Here is a tiny trained network, its code and every weight. The questions are about switching its units off for an input and a class, where a switched-off unit gives its printed mean instead of its output.

import numpy as np


def w(rows, s, z=0):
    codes = np.array(rows[::2]) - 128.0
    scale = np.full(codes.shape[1], s)
    scale[-1] = z or s
    return codes * scale


def norm(h):
    return h / np.sqrt((h * h).mean(-1, keepdims=True) + 1e-5)


def f(y):
    return np.maximum(y, 0)


def log_softmax(a):
    a = a - a.max(-1, keepdims=True)
    return a - np.log(np.exp(a).sum(-1, keepdims=True))


def net(x, mask):
    res = np.array(x, float).reshape(1, 6) / 4 @ E
    u = 0
    for l in range(2):
        y = f(norm(res) @ A[l][:, :-1].T + A[l][:, -1])
        res = res + np.where(mask[u : u + 15], y, B[l][:, -1]) @ B[l][:, :-1]
        u += 15
    return log_softmax(norm(res)[-1] @ U[:, :-1].T + U[:, -1])


A, B = {}, {}
E = w([
[24,138,117,60,165,85,63,90,163],'x0',
[234,22,255,80,121,56,97,227,141],'x1',
[156,105,125,93,223,200,150,39,141],'x2',
[50,152,162,141,41,52,79,12,51],'x3',
[188,77,178,167,114,136,161,111,150],'x4',
[84,61,132,37,128,130,126,180,20],'x5',
],0.0057)
A[0] = w([
[104,160,127,134,127,131,103,164,160,3],'0.n0',
[163,136,99,111,156,155,144,113,149,72],'0.n1',
[149,100,166,122,153,179,91,97,125,133],'0.n2',
[141,125,146,132,91,160,161,146,138,121],'0.n3',
[83,143,56,105,166,109,138,143,121,196],'0.n4',
[100,132,159,112,78,38,87,133,124,111],'0.n5',
[111,154,145,94,142,98,112,67,107,59],'0.n6',
[139,149,66,121,111,131,166,144,78,79],'0.n7',
[95,185,52,112,146,120,126,174,162,104],'0.n8',
[87,160,102,150,129,131,172,120,106,123],'0.n9',
[165,128,161,140,96,154,127,105,166,115],'0.n10',
[156,11,153,112,108,138,110,195,121,31],'0.n11',
[132,149,128,109,109,79,135,165,162,107],'0.n12',
[157,148,113,139,166,182,149,133,133,125],'0.n13',
[87,131,159,109,127,131,79,102,124,39],'0.n14',
],0.012,0.0039)
B[0] = w([
[95,105,103,160,138,165,142,104,132,141],'0.n0',
[188,153,135,184,141,150,144,97,119,173],'0.n1',
[143,211,114,146,148,99,147,134,132,184],'0.n2',
[159,144,102,115,203,69,96,116,161,166],'0.n3',
[71,84,144,105,141,180,145,165,101,215],'0.n4',
[201,206,175,151,140,152,131,116,146,203],'0.n5',
[58,94,65,105,114,83,165,111,174,173],'0.n6',
[126,194,162,126,139,97,56,120,235,166],'0.n7',
[81,154,151,164,139,205,94,122,129,199],'0.n8',
[137,85,126,152,115,182,112,151,157,183],'0.n9',
[129,107,115,132,172,50,154,78,132,168],'0.n10',
[159,96,53,94,154,71,127,182,18,255],'0.n11',
[117,178,174,123,124,254,94,132,122,164],'0.n12',
[141,236,128,153,163,159,206,121,116,197],'0.n13',
[131,139,52,86,190,77,126,93,161,160],'0.n14',
],0.0075,0.0087)
A[1] = w([
[140,139,161,173,83,61,52,118,127,129],'1.n0',
[78,172,49,112,148,216,95,117,96,171],'1.n1',
[43,172,107,123,133,192,104,116,117,101],'1.n2',
[72,54,24,134,182,110,121,79,126,120],'1.n3',
[86,75,135,52,104,77,121,165,142,5],'1.n4',
[165,17,119,77,140,147,157,182,52,52],'1.n5',
[66,123,128,96,139,140,156,60,132,166],'1.n6',
[212,109,152,160,63,165,39,143,84,15],'1.n7',
[156,51,95,158,32,71,151,89,105,117],'1.n8',
[143,91,121,48,135,141,183,178,76,98],'1.n9',
[12,128,115,84,98,143,88,121,112,48],'1.n10',
[160,175,164,87,161,75,108,249,93,159],'1.n11',
[30,48,42,72,103,138,105,117,136,18],'1.n12',
[131,120,36,254,131,126,123,131,155,135],'1.n13',
[132,142,192,55,119,79,127,211,96,203],'1.n14',
],0.0093,0.0033)
B[1] = w([
[112,61,125,38,68,155,117,128,144,151],'1.n0',
[124,57,123,150,114,146,61,163,131,240],'1.n1',
[132,69,126,135,116,201,59,139,130,213],'1.n2',
[131,146,164,138,90,59,147,131,137,183],'1.n3',
[88,162,146,167,145,196,112,155,133,148],'1.n4',
[199,76,49,147,134,84,198,200,33,211],'1.n5',
[69,74,111,184,124,104,109,179,125,186],'1.n6',
[79,162,114,60,139,62,118,129,113,153],'1.n7',
[75,92,120,132,135,188,133,174,133,145],'1.n8',
[205,91,123,138,117,143,163,181,95,201],'1.n9',
[182,132,49,145,197,130,150,76,177,182],'1.n10',
[19,109,175,166,107,146,130,138,141,254],'1.n11',
[255,171,96,85,133,13,135,76,171,174],'1.n12',
[107,174,153,91,150,202,149,128,80,184],'1.n13',
[60,128,135,165,167,113,148,162,80,215],'1.n14',
],0.0099,0.0098)
U = w([
[196,163,185,88,77,112,110,81,167,46],'0',
[75,129,112,189,147,249,76,148,149,215],'1',
[208,235,99,149,193,146,211,78,132,120],'2',
[47,154,207,114,98,64,125,152,105,125],'3',
[130,187,107,62,24,169,113,127,103,49],'4',
[145,88,31,128,149,49,64,70,202,106],'5',
[140,94,84,155,169,94,158,231,40,161],'6',
[124,105,110,114,79,164,188,87,130,1],'7',
],0.016,0.0055)

Each question gives the input, the list of numbers given to net, and the class t.
The units are the neurons (one row each of A and B). Each row of codes is followed by its name. A weight is (code - 128) times the scale printed after its matrix; where a second scale follows, it is the last column's (A, B and U).
mask holds one flag per neuron, layer by layer. A switched-off neuron (its flag False) gives its mean, the last column of its row in B, instead of its output. The means were averaged over made-up inputs and are rounded, as every weight is.
A unit's drop is (log p(t) with every unit on - log p(t) with that unit switched off) / (log p(t) with every unit on - log p(t) with every unit switched off).
The circuit of an input: a set's keep is (log p(t) with only the set's units on - log p(t) with every unit switched off) / (log p(t) with every unit on - log p(t) with every unit switched off). Starting from the 12 units with the biggest drops (on a tie, the unit counted first), units are removed one at a time, each time the one whose removal leaves the highest keep (on an exact tie, the one counted first), for as long as the keep stays at least 0.8.
circuit, biggest first: the units of the circuit, biggest drop first
unit that matters most: the unit with the biggest drop
top k neurons: the k neurons with the biggest drops, biggest first
top k neurons in layer l: the k neurons of layer l with the biggest drops, biggest first
drop when u is switched off: that unit's drop, to one decimal
input [2,-1,-2,8,-7,-6], class 5: circuit, biggest first : (0.n6; 1.n10)
input [8,-7,0,-4,-2,7], class 5: top 2 neurons : (1.n12; 1.n10)
input [2,0,-6,8,-3,3], class 5: unit that matters most : 0.n6
input [7,5,3,3,7,-1], class 3: top 3 neurons : (1.n10; 1.n5; 1.n12)
input [0,3,0,4,-3,0], class 3: top 2 neurons : (0.n5; 1.n10)
input [1,0,8,8,7,-3], class 3: top 2 neurons in layer 1 : (1.n3; 1.n10)
input [7,6,-6,7,-3,6], class 3: circuit, biggest first : (0.n5; 1.n5)
input [3,5,-3,2,-8,1], class 1: circuit, biggest first : (0.n12; 1.n5)
input [3,1,-5,5,7,6], class 3: top 2 neurons : (0.n5; 0.n4)
input [1,-3,-2,7,4,-1], class 1: top 3 neurons in layer 0 : (0.n5; 0.n11; 0.n9)
input [8,6,3,6,3,-3], class 5: top 2 neurons : (0.n6; 0.n14)
input [7,7,6,8,1,-1], class 5: top 4 neurons in layer 0 : (0.n14; 0.n6; 0.n11; 0.n4)
input [0,6,-2,4,1,0], class 3: top 3 neurons : (0.n5; 1.n11; 0.n4)
input [6,0,-1,7,6,-2], class 5: unit that matters most : 1.n11
input [0,1,-8,3,7,-8], class 0: top 2 neurons in layer 0 : (0.n11; 0.n5)
input [6,-1,3,3,-8,-7], class 5: top 2 neurons : (1.n12; 0.n6)
input [-3,2,1,8,-4,3], class 3: top 2 neurons in layer 0 : (0.n5; 0.n8)
input [5,3,-1,3,1,4], class 3: top 3 neurons : (0.n5; 1.n5; 1.n11)
input [6,7,8,7,-8,6], class 5: top 3 neurons in layer 0 : (0.n6; 0.n14; 0.n11)
input [-2,-3,-7,3,6,-3], class 4: top 2 neurons in layer 1 : (1.n0; 1.n11)
input [0,-1,5,-5,-5,5], class 1: top neuron in layer 0 : (0.n11)
input [-8,-3,-8,-1,1,5], class 3: drop when 0.n7 is switched off : 0.8
input [0,8,-4,7,7,-8], class 3: drop when 1.n7 is switched off : 0.1
input [7,3,2,-8,6,-6], class 2: drop when 1.n1 is switched off : 0.0
input [8,-4,-3,-6,-5,3], class 1: top 2 neurons in layer 0 : (0.n8; 0.n11)
